Below are the code and all the weights of a small trained network. Each question names an input and a target symbol and asks about switching units off, where a switched-off unit gives its printed mean instead of its output.

import numpy as np


def w(rows, s, z=0):
    codes = np.array(rows[::2]) - 128.0
    scale = np.full(codes.shape[1], s)
    scale[-1] = z or s
    return codes * scale


def norm(h):
    return h / np.sqrt((h * h).mean(-1, keepdims=True) + 1e-5)


def f(y):
    return np.maximum(y, 0)


def softmax(a):
    e = np.exp(a - a.max(-1, keepdims=True))
    return e / e.sum(-1, keepdims=True)


def log_softmax(a):
    a = a - a.max(-1, keepdims=True)
    return a - np.log(np.exp(a).sum(-1, keepdims=True))


def net(x, mask):
    ids = ['ζηθξπω'.index(c) for c in x.split()]
    T = len(ids)
    res = E[ids] + P[:T]
    u = 0
    for l in range(2):
        r = norm(res)
        for j in range(2):
            rows = slice(3 * j, 3 * j + 3)
            q, k, v = (r @ M[l][rows].T for M in (Q, K, V))
            z = softmax(np.where(np.tri(T) > 0, q @ k.T / 3**0.5, -1e9)) @ v
            o = O[l][rows]
            res = res + np.where(mask[u + j], z, o[:, -1]) @ o[:, :-1]
        u += 2
        y = f(norm(res) @ A[l][:, :-1].T + A[l][:, -1])
        res = res + np.where(mask[u : u + 12], y, B[l][:, -1]) @ B[l][:, :-1]
        u += 12
    return log_softmax(norm(res)[-1] @ U[:, :-1].T + U[:, -1])


Q, K, V, O, A, B = {}, {}, {}, {}, {}, {}
E = w([
[124,97,176,76,62,142,12,59],'ζ',
[186,181,129,203,164,58,86,131],'η',
[127,116,106,69,252,92,219,90],'θ',
[59,159,77,28,96,77,116,56],'ξ',
[187,122,140,139,109,161,140,75],'π',
[46,223,108,143,155,166,110,193],'ω',
],0.017)
P = w([
[77,232,150,124,138,255,201,101],'0',
[112,195,192,110,90,86,196,140],'1',
[156,161,163,99,122,128,178,114],'2',
[168,129,126,101,132,144,155,121],'3',
[160,145,145,101,115,114,149,161],'4',
[160,144,136,104,120,123,127,167],'5',
[155,143,134,106,120,126,117,176],'6',
[147,135,126,111,126,130,109,184],'7',
[144,134,107,123,147,157,80,164],'8',
],0.009)
Q[0] = w([
[165,184,1,135,68,86,119,101],'L0H1',
[156,146,222,198,123,226,148,123],'L0H1',
[143,87,140,208,169,43,130,90],'L0H1',
[157,240,192,67,66,146,109,168],'L0H2',
[148,105,181,166,184,140,166,152],'L0H2',
[131,125,88,142,143,154,118,136],'L0H2',
],0.0079)
K[0] = w([
[217,168,153,139,69,149,61,190],'L0H1',
[126,154,81,216,18,160,141,56],'L0H1',
[26,131,156,238,194,128,143,76],'L0H1',
[151,126,2,163,75,64,60,111],'L0H2',
[170,102,93,167,167,85,252,153],'L0H2',
[242,35,97,171,110,75,75,38],'L0H2',
],0.0046)
V[0] = w([
[164,126,95,194,158,54,100,82],'L0H1',
[99,133,129,124,89,93,6,180],'L0H1',
[175,126,129,164,107,147,207,255],'L0H1',
[101,151,58,128,144,104,248,112],'L0H2',
[118,113,106,88,52,78,82,55],'L0H2',
[193,178,197,60,91,130,112,68],'L0H2',
],0.0074)
O[0] = w([
[21,53,149,204,184,2,73,108,97],'L0H1',
[219,111,165,94,102,43,201,89,95],'L0H1',
[196,96,64,49,136,132,50,118,50],'L0H1',
[177,66,152,216,117,191,111,73,133],'L0H2',
[134,87,226,71,110,97,200,150,178],'L0H2',
[62,58,57,158,221,145,243,148,253],'L0H2',
],0.0064,0.0066)
A[0] = w([
[59,177,153,99,139,79,106,85,255],'L0N1',
[148,143,13,163,161,96,124,150,191],'L0N2',
[205,128,119,171,131,144,189,110,72],'L0N3',
[175,84,89,140,114,126,160,88,37],'L0N4',
[90,136,122,122,108,110,154,182,95],'L0N5',
[112,213,96,94,128,144,85,142,58],'L0N6',
[1,100,100,71,137,79,130,121,168],'L0N7',
[127,153,115,219,82,137,139,117,84],'L0N8',
[113,100,115,132,149,216,179,157,198],'L0N9',
[111,46,150,166,89,119,122,62,116],'L0N10',
[126,129,128,155,125,214,136,155,203],'L0N11',
[84,117,148,79,55,126,191,125,152],'L0N12',
],0.0096,0.0024)
B[0] = w([
[156,54,64,95,103,229,119,110,225],'L0N1',
[151,178,152,116,55,188,77,122,196],'L0N2',
[202,147,71,124,82,208,223,234,178],'L0N3',
[74,95,101,164,143,149,161,193,148],'L0N4',
[79,150,76,91,128,110,51,25,173],'L0N5',
[105,101,130,186,85,84,183,109,169],'L0N6',
[171,116,136,188,114,143,185,114,254],'L0N7',
[135,155,75,187,92,231,174,213,158],'L0N8',
[126,120,115,126,106,51,3,148,245],'L0N9',
[61,204,200,104,142,143,172,159,153],'L0N10',
[115,93,165,155,115,19,71,78,207],'L0N11',
[114,92,89,187,144,170,34,131,240],'L0N12',
],0.0062,0.0084)
Q[1] = w([
[68,208,61,212,139,36,22,175],'L1H1',
[123,127,64,149,30,72,172,110],'L1H1',
[187,127,62,127,132,90,181,128],'L1H1',
[179,125,254,178,161,145,123,145],'L1H2',
[132,190,146,166,195,109,114,157],'L1H2',
[47,156,66,158,94,40,34,134],'L1H2',
],0.0086)
K[1] = w([
[254,155,61,43,108,182,57,108],'L1H1',
[151,63,202,171,24,125,120,133],'L1H1',
[131,99,164,251,149,129,2,148],'L1H1',
[85,179,54,132,83,115,133,111],'L1H2',
[80,161,84,79,123,197,64,96],'L1H2',
[233,143,120,141,47,141,109,63],'L1H2',
],0.0087)
V[1] = w([
[53,186,55,128,138,90,163,105],'L1H1',
[222,142,138,126,231,137,112,92],'L1H1',
[33,146,228,190,255,138,121,157],'L1H1',
[166,211,123,91,175,135,89,57],'L1H2',
[196,137,185,219,55,141,102,153],'L1H2',
[175,137,58,125,113,68,160,242],'L1H2',
],0.007)
O[1] = w([
[112,189,89,255,51,88,138,79,200],'L1H1',
[127,19,110,97,96,65,184,138,5],'L1H1',
[204,197,187,123,117,183,91,232,115],'L1H1',
[103,134,208,166,84,139,188,205,75],'L1H2',
[89,176,141,66,207,41,171,141,220],'L1H2',
[157,114,160,224,189,159,137,132,6],'L1H2',
],0.0072,0.0032)
A[1] = w([
[76,113,162,21,142,143,73,140,66],'L1N1',
[177,177,31,151,173,178,212,182,176],'L1N2',
[5,93,220,157,124,160,81,63,241],'L1N3',
[155,88,100,151,135,78,52,209,39],'L1N4',
[90,149,104,170,192,105,162,110,202],'L1N5',
[168,104,114,177,170,88,158,164,114],'L1N6',
[131,153,67,181,157,198,166,182,140],'L1N7',
[163,141,144,155,137,183,254,196,122],'L1N8',
[180,154,192,160,166,69,149,149,81],'L1N9',
[109,14,147,133,194,140,209,178,254],'L1N10',
[95,202,132,74,85,67,116,142,209],'L1N11',
[176,56,164,143,139,82,42,130,66],'L1N12',
],0.0085,0.0023)
B[1] = w([
[165,105,204,106,127,81,116,87,166],'L1N1',
[116,133,155,133,82,149,112,173,254],'L1N2',
[157,132,130,89,124,119,181,158,250],'L1N3',
[109,49,115,104,151,114,192,95,180],'L1N4',
[163,158,157,114,114,165,147,124,193],'L1N5',
[65,77,82,115,132,129,86,143,170],'L1N6',
[197,133,152,128,99,111,116,138,237],'L1N7',
[96,249,83,147,118,141,62,120,175],'L1N8',
[96,41,144,75,157,180,183,67,140],'L1N9',
[181,155,145,161,93,132,124,144,177],'L1N10',
[208,83,102,158,139,141,85,155,192],'L1N11',
[57,126,156,102,216,110,153,45,149],'L1N12',
],0.011,0.0078)
U = w([
[151,211,132,145,111,138,58,168,156],'ζ',
[139,52,107,147,105,169,127,180,51],'η',
[94,147,143,161,247,160,85,72,254],'θ',
[166,175,141,145,158,125,198,151,80],'ξ',
[133,167,202,44,107,116,95,106,119],'π',
[56,185,95,122,83,152,183,79,109],'ω',
],0.011,0.0065)

Each question gives the input, a string of symbols that net reads in full, and the target symbol t.
The units are the heads (3 rows each of Q, K, V and O) and the neurons (one row each of A and B). Each row of codes is followed by its name. A weight is (code - 128) times the scale printed after its matrix; where a second scale follows, it is the last column's (O, A, B and U).
mask holds one flag per unit, layer by layer, with each layer's heads first. A switched-off unit (its flag False) gives its mean, the last column of its rows in O or B, instead of its output. The means were averaged over made-up inputs and are rounded, as every weight is.
A unit's drop is (log p(t) with every unit on - log p(t) with that unit switched off) / (log p(t) with every unit on - log p(t) with every unit switched off).
The circuit of an input: a set's keep is (log p(t) with only the set's units on - log p(t) with every unit switched off) / (log p(t) with every unit on - log p(t) with every unit switched off). Starting from the 12 units with the biggest drops (on a tie, the unit counted first), units are removed one at a time, each time the one whose removal leaves the highest keep (on an exact tie, the one counted first), for as long as the keep stays at least 0.8.
units of the circuit, in order: the units of the circuit, biggest drop first
top k neurons: the k neurons with the biggest drops, biggest first
k most important neurons of layer l: the k neurons of layer l with the biggest drops, biggest first
which heads matter: for each layer, one digit per head in row order, 1 if its drop is at least 0.15 and else 0, layers parted by /
input η ω ξ ξ η ζ ζ ω, target ω: which heads matter => 10 / 10
input ω θ ζ ξ ζ ξ ζ, target ω: top neuron => [L0N12]
input ξ η ξ ξ θ π ξ, target η: which heads matter => 01 / 00
input ω θ η η θ, target η: 3 most important neurons of layer 1 => [L1N6; L1N4; L1N10]
input θ ζ π ξ θ θ, target θ: top 4 neurons => [L0N9; L1N12; L0N11; L0N8]
input η η ξ θ η, target θ: units of the circuit, in order => [L0H1; L1N12]
input η ω ω η ξ ω, target ξ: top 2 neurons => [L0N2; L0N12]
input ζ η θ ω ζ η η ζ, target ξ: which heads matter => 11 / 01
input θ ζ ω ω ζ ξ ω, target π: top 2 neurons => [L1N1; L0N5]
input π ω π, target η: top 3 neurons => [L0N3; L0N8; L0N9]
input ξ ω η π ξ π π ω, target θ: 2 most important neurons of layer 0 => [L0N5; L0N9]
input ξ π ξ ω ω ζ ξ ζ ζ, target π: units of the circuit, in order => [L0H2; L1N1]
input ξ ω ω ξ, target ζ: units of the circuit, in order => [L1H1; L0N11]
input η ζ η, target η: top 2 neurons => [L1N9; L0N9]
input ω ζ ω θ ω θ ω, target η: units of the circuit, in order => [L1H1; L0H2; L1N8]
input θ ξ θ ξ θ θ ξ, target η: which heads matter => 01 / 01
input θ ζ ζ ξ η η ξ ζ, target ω: which heads matter => 01 / 10
input ξ ξ ω ξ ξ η η ξ, target ξ: which heads matter => 10 / 01
input ξ ω ω ζ θ ξ, target ζ: top 2 neurons => [L0N11; L0N7]
input ω π ζ ξ π η θ ξ, target θ: top 2 neurons => [L0N3; L0N5]
input π ω π π π ζ ω, target θ: 3 most important neurons of layer 0 => [L0N5; L0N3; L0N11]
input ω θ ζ π ω θ θ, target θ: units of the circuit, in order => [L0H2; L0H1]
input ω ω π η π ξ ξ η η, target θ: which heads matter => 10 / 10
input η ω π ω ξ ω, target ω: which heads matter => 00 / 10
input θ η π ζ π ζ, target θ: 3 most important neurons of layer 1 => [L1N2; L1N7; L1N12]
input ω η π, target ζ: which heads matter => 01 / 01
